[ 36.7   4.6 -60.6  19.0  84.6  13.9  50.8] : T
[ 31.9  -4.6 -45.2  20.9  71.7  25.0  50.0] : J
[ 20.9  24.9  -4.6  31.9  50.0 -45.2  71.7] : M
[ 42.0 -51.2  39.0  49.6  18.2  47.2  47.1] : A
[ 24.9 -51.4  62.6  42.8  -2.7  54.8  43.1] : H
[ 37.4 -44.2  38.9  43.0  13.9  41.0  38.0] : R
perm: [ 18.2 -51.2  47.2  42.0  49.6  39.0  47.1]	A
perm: [ 50.0  31.9  -4.6 -45.2  20.9  71.7  25.0]	J

[ 11.5 -19.9  25.2   0.6  -5.1 -25.3 -36.4  40.0  78.0 -13.0  -8.4 -15.9
  40.0   6.5   8.0   8.9   1.2   8.1 -22.6   3.6   8.8  11.8  -1.3 -13.1
 -29.6 -26.4  18.9   6.4  -3.5  16.9 -16.8 -12.2 -11.7  -1.2  -9.8]  Q
[ 18.9 -22.6 -25.3 -19.9   1.2  11.5   8.8  -9.7   8.1  11.8  -1.2  40.0
 -13.0 -16.8 -15.9  -1.3  -3.5 -36.4 -29.6 -13.1  25.2   6.4  -5.1   8.9
 -26.4   3.6  -8.4 -12.2  16.9  78.0   6.5   0.5   8.0 -11.7  40.0]  Z
[-15.9   8.0  78.0   8.8 -36.4 -12.2   0.5   8.9  -1.2  40.0  11.8 -29.6
  18.9   6.5 -22.6 -26.4 -25.3  11.5 -11.7  25.2  40.0   3.6   8.1 -13.0
  -1.3 -19.9  -9.8   6.4  -5.1  -3.5   1.2  16.9 -13.1 -16.8  -8.4]  G
perm: [-36.4 -29.6 -26.4 -25.3 -22.6 -19.9 -16.8 -15.9 -13.1 -13.0 -12.2 -11.7
  -9.8  -8.4  -5.1  -3.5  -1.3  -1.2   0.5   1.2   3.6   6.4   6.5   8.0
   8.1   8.8   8.9  11.5  11.8  16.9  18.9  25.2  40.0  40.0  78.0]	G
perm: [ 40.0 -13.0 -16.8 -15.9  -1.3  -3.5 -36.4 -29.6 -13.1  25.2   6.4  -5.1
   8.9 -26.4   3.6  -8.4 -12.2  16.9  78.0   6.5   0.5   8.0 -11.7  40.0
  18.9 -22.6 -25.3 -19.9   1.2  11.5   8.8  -9.7   8.1  11.8  -1.2]	Z
perm: [ -9.8  -1.2 -11.7 -12.2 -16.8  16.9  -3.5   6.4  18.9 -26.4 -29.6 -13.1
  -1.3  11.8   8.8   3.6 -22.6   8.1   1.2   8.9   8.0   6.5  40.0 -15.9
  -8.4 -13.0  78.0  40.0 -36.4 -25.3  -5.1   0.6  25.2 -19.9  11.5]	Q
perm: [-36.4 -29.6 -26.4 -25.3 -22.6 -19.9 -16.8 -15.9 -13.1 -13.0 -12.2 -11.7
  -9.7  -8.4  -5.1  -3.5  -1.3  -1.2   0.5   1.2   3.6   6.4   6.5   8.0
   8.1   8.8   8.9  11.5  11.8  16.9  18.9  25.2  40.0  40.0  78.0]	Z
perm: [-13.0  -1.3 -19.9  -9.8   6.4  -5.1  -3.5   1.2  16.9 -13.1 -16.8  -8.4
 -15.9   8.0  78.0   8.8 -36.4 -12.2   0.5   8.9  -1.2  40.0  11.8 -29.6
  18.9   6.5 -22.6 -26.4 -25.3  11.5 -11.7  25.2  40.0   3.6   8.1]	G
perm: [ -8.4 -16.8 -13.1  16.9   1.2  -3.5  -5.1   6.4  -9.8 -19.9  -1.3 -13.0
   8.1   3.6  40.0  25.2 -11.7  11.5 -25.3 -26.4 -22.6   6.5  18.9 -29.6
  11.8  40.0  -1.2   8.9   0.5 -12.2 -36.4   8.8  78.0   8.0 -15.9]	G

[-22.4  -4.6  12.7 -27.9 -20.6] -> K
[  2.8 -10.2 -18.8   7.9   5.7] -> Y
[-59.4 -52.9 -46.3  32.0  29.6] -> U
[-22.4  -4.6  12.7 -19.2 -20.6] -> V
[-22.4 -19.2  12.7 -20.6  -4.7] -> P
perm: [-22.4 -20.6 -19.2  -4.6  12.7]	V
perm: [-20.6 -22.4  -4.6  12.7 -19.2]	V
perm: [ 12.7  -4.6 -20.6 -22.4 -19.2]	V
perm: [ -4.6  12.7 -27.9 -20.6 -22.4]	K
perm: [-20.6 -19.2  12.7  -4.6 -22.4]	V

[  2.1 -12.8  14.7  14.7] -> E
[-80.8  20.7  23.8  -6.3] -> F
[ 53.7 -41.4  53.4  -1.2] -> X
[ -1.1 -41.4  53.7  53.4] -> L
[ 23.8 -80.9  -6.3  20.7] -> S
perm: [ 53.4  -1.1 -41.4  53.7]	L
perm: [ -6.3  23.8  20.7 -80.8]	F

